Here is a tiny trained network, its code and every weight. The questions are about switching its units off for an input and a target symbol, where a switched-off unit gives its printed mean instead of its output.

import numpy as np


def w(rows, s, z=0):
    codes = np.array(rows[::2]) - 128.0
    scale = np.full(codes.shape[1], s)
    scale[-1] = z or s
    return codes * scale


def f(y):
    return np.maximum(y, 0)


def softmax(a):
    e = np.exp(a - a.max(-1, keepdims=True))
    return e / e.sum(-1, keepdims=True)


def log_softmax(a):
    a = a - a.max(-1, keepdims=True)
    return a - np.log(np.exp(a).sum(-1, keepdims=True))


def net(x, mask):
    ids = ['Ωαγδεζλ'.index(c) for c in x.split()]
    T = len(ids)
    res = E[ids] + P[:T]
    r = res
    for j in range(2):
        rows = slice(4 * j, 4 * j + 4)
        q, k, v = (r @ M[0][rows].T for M in (Q, K, V))
        z = softmax(np.where(np.tri(T) > 0, q @ k.T / 4**0.5, -1e9)) @ v
        o = O[0][rows]
        res = res + np.where(mask[j], z, o[:, -1]) @ o[:, :-1]
    y = f(res @ A[0][:, :-1].T + A[0][:, -1])
    res = res + np.where(mask[2:26], y, B[0][:, -1]) @ B[0][:, :-1]
    return log_softmax(res[-1] @ U[:, :-1].T + U[:, -1])


Q, K, V, O, A, B = {}, {}, {}, {}, {}, {}
E = w([
[148,161,84,184],'Ω',
[161,172,97,224],'α',
[122,188,138,179],'γ',
[96,181,77,150],'δ',
[144,115,137,87],'ε',
[94,114,100,4],'ζ',
[230,72,192,155],'λ',
],0.013)
P = w([
[167,180,136,111],'0',
[97,152,129,173],'1',
[191,128,93,125],'2',
[55,151,163,170],'3',
[133,212,198,99],'4',
[81,82,114,163],'5',
[235,160,55,137],'6',
[34,93,181,161],'7',
[186,254,168,93],'8',
[54,48,125,166],'9',
[227,206,16,90],'10',
[23,69,178,180],'11',
],0.017)
Q[0] = w([
[132,158,35,121],'h0',
[101,205,243,122],'h0',
[212,150,112,67],'h0',
[40,83,254,158],'h0',
[137,167,165,112],'h1',
[169,151,120,123],'h1',
[111,110,179,142],'h1',
[233,190,82,126],'h1',
],0.017)
K[0] = w([
[166,172,169,78],'h0',
[177,21,2,133],'h0',
[192,228,97,127],'h0',
[83,34,126,176],'h0',
[182,136,70,105],'h1',
[247,229,119,115],'h1',
[105,123,83,171],'h1',
[166,182,126,90],'h1',
],0.013)
V[0] = w([
[82,128,12,171],'h0',
[24,168,104,12],'h0',
[190,78,112,36],'h0',
[213,49,230,160],'h0',
[62,70,130,148],'h1',
[109,168,160,114],'h1',
[170,100,71,158],'h1',
[189,185,219,162],'h1',
],0.011)
O[0] = w([
[119,177,86,143,118],'h0',
[134,188,172,115,34],'h0',
[213,105,150,103,58],'h0',
[150,8,116,113,127],'h0',
[146,164,146,79,42],'h1',
[134,108,182,120,166],'h1',
[134,157,76,153,122],'h1',
[143,111,154,158,253],'h1',
],0.016,0.0054)
A[0] = w([
[152,151,12,115,150],'n0',
[148,136,76,92,184],'n1',
[104,129,170,192,117],'n2',
[211,160,108,127,144],'n3',
[77,92,155,68,100],'n4',
[27,142,162,157,52],'n5',
[208,156,147,73,130],'n6',
[99,222,130,118,9],'n7',
[101,103,53,153,101],'n8',
[95,151,175,115,80],'n9',
[164,236,145,129,93],'n10',
[89,36,161,148,52],'n11',
[38,83,141,155,157],'n12',
[61,148,130,111,165],'n13',
[108,126,97,41,50],'n14',
[114,80,94,176,100],'n15',
[221,248,157,108,105],'n16',
[76,118,85,69,147],'n17',
[82,109,46,143,104],'n18',
[171,120,181,169,176],'n19',
[213,63,79,127,126],'n20',
[65,145,208,130,122],'n21',
[220,199,109,111,194],'n22',
[139,115,143,208,140],'n23',
],0.011,0.014)
B[0] = w([
[186,207,104,215,189],'n0',
[116,95,235,157,156],'n1',
[141,117,166,90,197],'n2',
[144,71,220,53,171],'n3',
[142,149,96,183,161],'n4',
[254,136,209,75,191],'n5',
[130,58,120,213,172],'n6',
[168,2,118,173,178],'n7',
[177,138,141,110,221],'n8',
[201,155,60,143,155],'n9',
[74,89,55,184,205],'n10',
[166,197,55,28,205],'n11',
[114,78,140,131,254],'n12',
[71,125,140,66,208],'n13',
[197,116,22,42,138],'n14',
[135,159,141,95,238],'n15',
[61,117,63,66,218],'n16',
[97,150,108,186,175],'n17',
[169,106,112,114,221],'n18',
[60,145,125,123,223],'n19',
[80,149,127,176,251],'n20',
[139,150,90,196,191],'n21',
[223,191,162,5,204],'n22',
[102,122,129,106,247],'n23',
],0.0079,0.014)
U = w([
[86,79,108,127,141],'Ω',
[164,164,136,68,2],'α',
[69,195,95,116,164],'γ',
[158,97,181,119,158],'δ',
[124,107,94,210,75],'ε',
[213,185,128,115,116],'ζ',
[9,121,158,162,225],'λ',
],0.012,0.0057)

Each question gives the input, a string of symbols that net reads in full, and the target symbol t.
The units are the heads (4 rows each of Q, K, V and O) and the neurons (one row each of A and B). Each row of codes is followed by its name. A weight is (code - 128) times the scale printed after its matrix; where a second scale follows, it is the last column's (O, A, B and U).
mask holds one flag per unit, heads first, then neurons. A switched-off unit (its flag False) gives its mean, the last column of its rows in O or B, instead of its output. The means were averaged over made-up inputs and are rounded, as every weight is.
A unit's drop is (log p(t) with every unit on - log p(t) with that unit switched off) / (log p(t) with every unit on - log p(t) with every unit switched off).
The circuit of an input: a set's keep is (log p(t) with only the set's units on - log p(t) with every unit switched off) / (log p(t) with every unit on - log p(t) with every unit switched off). Starting from the 12 units with the biggest drops (on a tie, the unit counted first), units are removed one at a time, each time the one whose removal leaves the highest keep (on an exact tie, the one counted first), for as long as the keep stays at least 0.8.
circuit, biggest first: the units of the circuit, biggest drop first
unit that matters most: the unit with the biggest drop
k most important neurons: the k neurons with the biggest drops, biggest first
which heads matter: for each layer, one digit per head in row order, 1 if its drop is at least 0.15 and else 0, layers parted by /
input γ ζ ε α ζ ζ ε, target α: 4 most important neurons => n22; n16; n3; n20
input α ε α α Ω ζ α γ, target γ: circuit, biggest first => h0
input ζ ε γ, target α: circuit, biggest first => h0; n16; n3
input α α λ ζ α δ, target γ: 3 most important neurons => n10; n16; n22
input ε α α λ ε ε α Ω α α α α, target ζ: circuit, biggest first => n5; h0; n8
input γ α α δ ε α α α α ζ, target γ: which heads matter => 01
input ε δ α, target δ: which heads matter => 10
input α δ γ Ω ζ α α, target α: circuit, biggest first => h0; n16; n3
input α α Ω λ ε ζ ζ α δ ζ α ε, target γ: circuit, biggest first => h1; h0; n16
input Ω α ε α ε, target δ: circuit, biggest first => h0; n11
input α Ω λ δ ζ, target Ω: circuit, biggest first => h0; n20
input α ζ ε λ α γ ε ε Ω, target δ: circuit, biggest first => h0; h1; n3
input α ε λ, target ε: circuit, biggest first => h0; h1
input ε ζ Ω, target δ: circuit, biggest first => h0; n3
input γ α γ ε Ω Ω λ α γ α Ω, target λ: unit that matters most => h1
input ε ε α δ ζ λ λ, target α: circuit, biggest first => h0; n16
input ζ α ε ζ α ε ζ, target ε: 2 most important neurons => n0; n22
input ε δ ε α α α α ε δ, target ε: circuit, biggest first => h1; h0
input ε α λ ε, target Ω: 3 most important neurons => n11; n22; n20
input α ζ α Ω γ α α γ λ ζ Ω, target Ω: 2 most important neurons => n20; n11
input ε ε α Ω ζ α γ λ α ε Ω, target ε: unit that matters most => h1
input α Ω ε ε ζ α Ω, target α: 3 most important neurons => n22; n16; n3
input ε ζ α δ, target γ: 3 most important neurons => n16; n10; n22
input α ε ζ α, target γ: 4 most important neurons => n22; n16; n12; n10
